Small tables with named rows and columns. After each table, cells are looked up by row and column.

misu =
|  | dogab | fadiv |
|---|---|---|
| satufos | 0.40 | 0.73 |
| nog | 0.28 | 0.60 |
| vul | 0.19 | 0.51 |
| gasava | 0.16 | 0.42 |
| zuk | 0.12 | 0.35 |
| pino | 0.16 | 0.29 |
| miv | 0.20 | 0.26 |
| kegiviz | 0.27 | 0.20 |
| supele | 0.34 | 0.20 |
| kaburi | 0.43 | 0.18 |
| dovoru | 0.52 | 0.18 |
| tukiga | 0.69 | 0.18 |
| kav | 0.82 | 0.17 |

kegiviz, dogab: 0.27
satufos, fadiv: 0.73
nog, fadiv: 0.60
kav, dogab: 0.82
tukiga, dogab: 0.69
vul, fadiv: 0.51
dovoru, dogab: 0.52
kav, fadiv: 0.17
zuk, fadiv: 0.35
pino, dogab: 0.16
miv, fadiv: 0.26
supele, fadiv: 0.20
vul, dogab: 0.19
dovoru, fadiv: 0.18
kaburi, fadiv: 0.18
kegiviz, fadiv: 0.20
supele, dogab: 0.34

Table gam
	godoso	tidubu	puti	vene	sado	gup	vemum	niduzo	likag	zuto
pez	37539	34417	66587	70778	73233	72925	64811	57090	25340	77365
volipo	47747	39910	67324	56016	49237	85059	31236	45506	73959	62250
biva	77912	54431	37879	66576	74981	36923	65147	65442	63165	74200
mutusi	90641	48372	78626	31960	61236	57331	29221	61741	40960	60677
zos	54228	67223	39592	85402	41849	90936	49654	44771	35930	64073
dasise	60320	75781	67800	58491	85810	62687	42209	18895	59076	53027

vene of dasise: 58491
likag of volipo: 73959
godoso of volipo: 47747
vene of biva: 66576
gup of dasise: 62687
vemum of zos: 49654
tidubu of volipo: 39910

lelidob =
,bukar,bazi,fam,lenev,sotegi,pafulip,resu,razo,vasuvu,gisi
vegeroz,74,131,145,142,149,115,134,135,140,159
sufef,128,134,147,119,131,149,133,139,141,154
vinuk,109,121,138,114,135,153,136,137,144,151
div,231,162,150,158,138,144,144,150,131,110
bimi,160,157,121,164,144,142,131,141,135,137
sos,91,127,148,153,153,126,151,149,120,151
gezev,104,117,140,129,146,106,142,122,170,133
zipub,142,134,129,139,140,124,145,127,160,123
gilasa,43,98,129,113,148,140,158,132,142,139
pusolod,126,144,143,120,123,162,127,142,129,164

What is the pafulip of gezev in lelidob?
106
What is the razo of vegeroz in lelidob?
135
What is the razo of pusolod in lelidob?
142
What is the pafulip of vegeroz in lelidob?
115
What is the sotegi of zipub in lelidob?
140
What is the gisi of div in lelidob?
110
What is the pafulip of sos in lelidob?
126
What is the razo of bimi in lelidob?
141
What is the razo of gilasa in lelidob?
132
What is the resu of vegeroz in lelidob?
134

Table rer
fields: silab, tonu, lumisi, pibep, vur, lidag, pef, futir
gol: [182, 84, 105, 100, 93, 129, 80, 124]
nuzaga: [129, 102, 119, 83, 143, 161, 184, 140]
rolus: [184, 123, 158, 110, 116, 103, 113, 114]
fale: [182, 48, 98, 92, 150, 170, 79, 111]
gomatol: [134, 115, 137, 120, 50, 133, 146, 116]
maf: [141, 108, 124, 119, 136, 134, 143, 108]
savumo: [146, 123, 139, 111, 91, 117, 139, 101]
bolet: [117, 113, 167, 141, 92, 139, 155, 86]
kip: [87, 68, 241, 160, 197, 141, 162, 85]
fim: [220, 120, 148, 120, 88, 98, 67, 103]
gevi: [152, 95, 107, 65, 127, 144, 136, 152]
fer: [131, 91, 132, 142, 87, 145, 149, 91]

pef of rolus = 113
pibep of kip = 160
pibep of nuzaga = 83
lumisi of gomatol = 137
tonu of gol = 84
silab of maf = 141
vur of gevi = 127
silab of fim = 220
vur of maf = 136
lumisi of kip = 241
silab of kip = 87
vur of rolus = 116
futir of fer = 91
futir of bolet = 86
lidag of gomatol = 133
lidag of rolus = 103
pibep of gevi = 65
futir of rolus = 114
vur of fale = 150

pimizef
|  | nazen | tefozu | dasa | dodi | lek |
|---|---|---|---|---|---|
| fabig | 3.933 | 4.404 | 2.776 | 2.076 | 4.901 |
| kofil | 3.060 | 9.420 | 6.630 | 3.353 | 9.521 |
| rikev | 3.389 | 8.746 | 9.715 | 3.494 | 7.622 |
| tireg | 4.291 | 3.836 | 6.964 | 4.701 | 3.852 |
| nedab | 3.044 | 8.433 | 7.042 | 3.856 | 7.640 |
| zit | 4.678 | 5.942 | 4.259 | 2.365 | 5.267 |
| fibedug | 5.436 | 5.106 | 7.346 | 4.797 | 5.244 |
| nop | 4.432 | 2.311 | 4.075 | 4.831 | 1.227 |
| budud | 6.121 | 2.574 | 0.564 | 6.843 | 4.839 |

What is the dodi of zit in pimizef? 2.365
What is the dasa of fabig in pimizef? 2.776
What is the tefozu of nedab in pimizef? 8.433
What is the nazen of kofil in pimizef? 3.060
What is the tefozu of zit in pimizef? 5.942
What is the lek of zit in pimizef? 5.267
What is the tefozu of fabig in pimizef? 4.404
What is the dasa of rikev in pimizef? 9.715
What is the dasa of nedab in pimizef? 7.042
What is the dasa of tireg in pimizef? 6.964
What is the dodi of nedab in pimizef? 3.856
What is the nazen of nedab in pimizef? 3.044
What is the nazen of rikev in pimizef? 3.389
What is the lek of nop in pimizef? 1.227
What is the tefozu of tireg in pimizef? 3.836

mon:
         kasig  sinub  mufizop  siz
fut        0.4    0.7      0.5  0.6
setedal    0.4    0.7      0.5  0.5
ret        0.4    0.8      0.5  0.4
zem        0.4    0.8      0.5  0.5
vun        0.5    0.8      0.5  0.3
megod      0.5    0.8      0.5  0.4
gadad      0.4    0.8      0.5  0.5
tutop      0.5    0.7      0.4  0.2
doledi     0.5    0.7      0.4  0.2
lekolu     0.5    0.7      0.4  0.1
ker        0.5    0.8      0.5  0.3

What is the sinub of ret in mon? 0.8
What is the sinub of tutop in mon? 0.7
What is the sinub of lekolu in mon? 0.7
What is the siz of megod in mon? 0.4
What is the kasig of vun in mon? 0.5
What is the kasig of zem in mon? 0.4
What is the kasig of doledi in mon? 0.5
What is the mufizop of doledi in mon? 0.4
What is the kasig of ret in mon? 0.4
What is the mufizop of vun in mon? 0.5
What is the siz of ret in mon? 0.4
What is the siz of tutop in mon? 0.2
What is the siz of gadad in mon? 0.5
What is the siz of fut in mon? 0.6
What is the siz of zem in mon? 0.5
What is the kasig of fut in mon? 0.4
What is the siz of setedal in mon? 0.5
What is the mufizop of ker in mon? 0.5
Row with the largest siz: fut

kezekad
cols = zumimos, nem
zuligu: [199, 119]
tokebeb: [26, 65]
lis: [224, 92]
ludivuf: [150, 141]

What is the nem of lis in kezekad?
92
What is the nem of zuligu in kezekad?
119
What is the zumimos of zuligu in kezekad?
199
What is the zumimos of lis in kezekad?
224
What is the zumimos of ludivuf in kezekad?
150
What is the nem of ludivuf in kezekad?
141
What is the nem of tokebeb in kezekad?
65
What is the zumimos of tokebeb in kezekad?
26

nam
|  | nalesok | mugizug | kofum | pano | leb | rok | zamokar | sud | beveve |
|---|---|---|---|---|---|---|---|---|---|
| tebez | 90 | 91 | 106 | 107 | 96 | 104 | 110 | 98 | 90 |
| mefa | 125 | 85 | 88 | 115 | 114 | 105 | 84 | 108 | 107 |
| pasese | 101 | 111 | 103 | 116 | 117 | 99 | 105 | 101 | 95 |
| tonoro | 92 | 118 | 96 | 101 | 82 | 122 | 120 | 114 | 123 |
| tik | 102 | 91 | 100 | 88 | 87 | 102 | 98 | 99 | 107 |
| dumiki | 94 | 93 | 100 | 110 | 96 | 98 | 97 | 100 | 100 |
| sak | 90 | 106 | 88 | 99 | 95 | 80 | 73 | 100 | 106 |
| bupus | 118 | 118 | 88 | 102 | 84 | 131 | 103 | 108 | 106 |
| nop | 62 | 77 | 96 | 42 | 130 | 119 | 21 | 203 | 52 |
| nabi | 96 | 85 | 114 | 86 | 115 | 130 | 106 | 134 | 77 |
| fad | 113 | 177 | 76 | 88 | 87 | 100 | 131 | 120 | 121 |
| tini | 89 | 106 | 109 | 85 | 87 | 103 | 98 | 92 | 105 |
| det | 74 | 68 | 118 | 93 | 123 | 62 | 103 | 80 | 94 |

What is the kofum of fad in nam? 76
What is the kofum of det in nam? 118
What is the beveve of tini in nam? 105
What is the pano of dumiki in nam? 110
What is the sud of tebez in nam? 98
What is the beveve of fad in nam? 121
What is the nalesok of nop in nam? 62
What is the mugizug of nabi in nam? 85
What is the leb of nabi in nam? 115
What is the beveve of sak in nam? 106
What is the zamokar of mefa in nam? 84
What is the mugizug of sak in nam? 106
Which row has the largest mugizug? fad

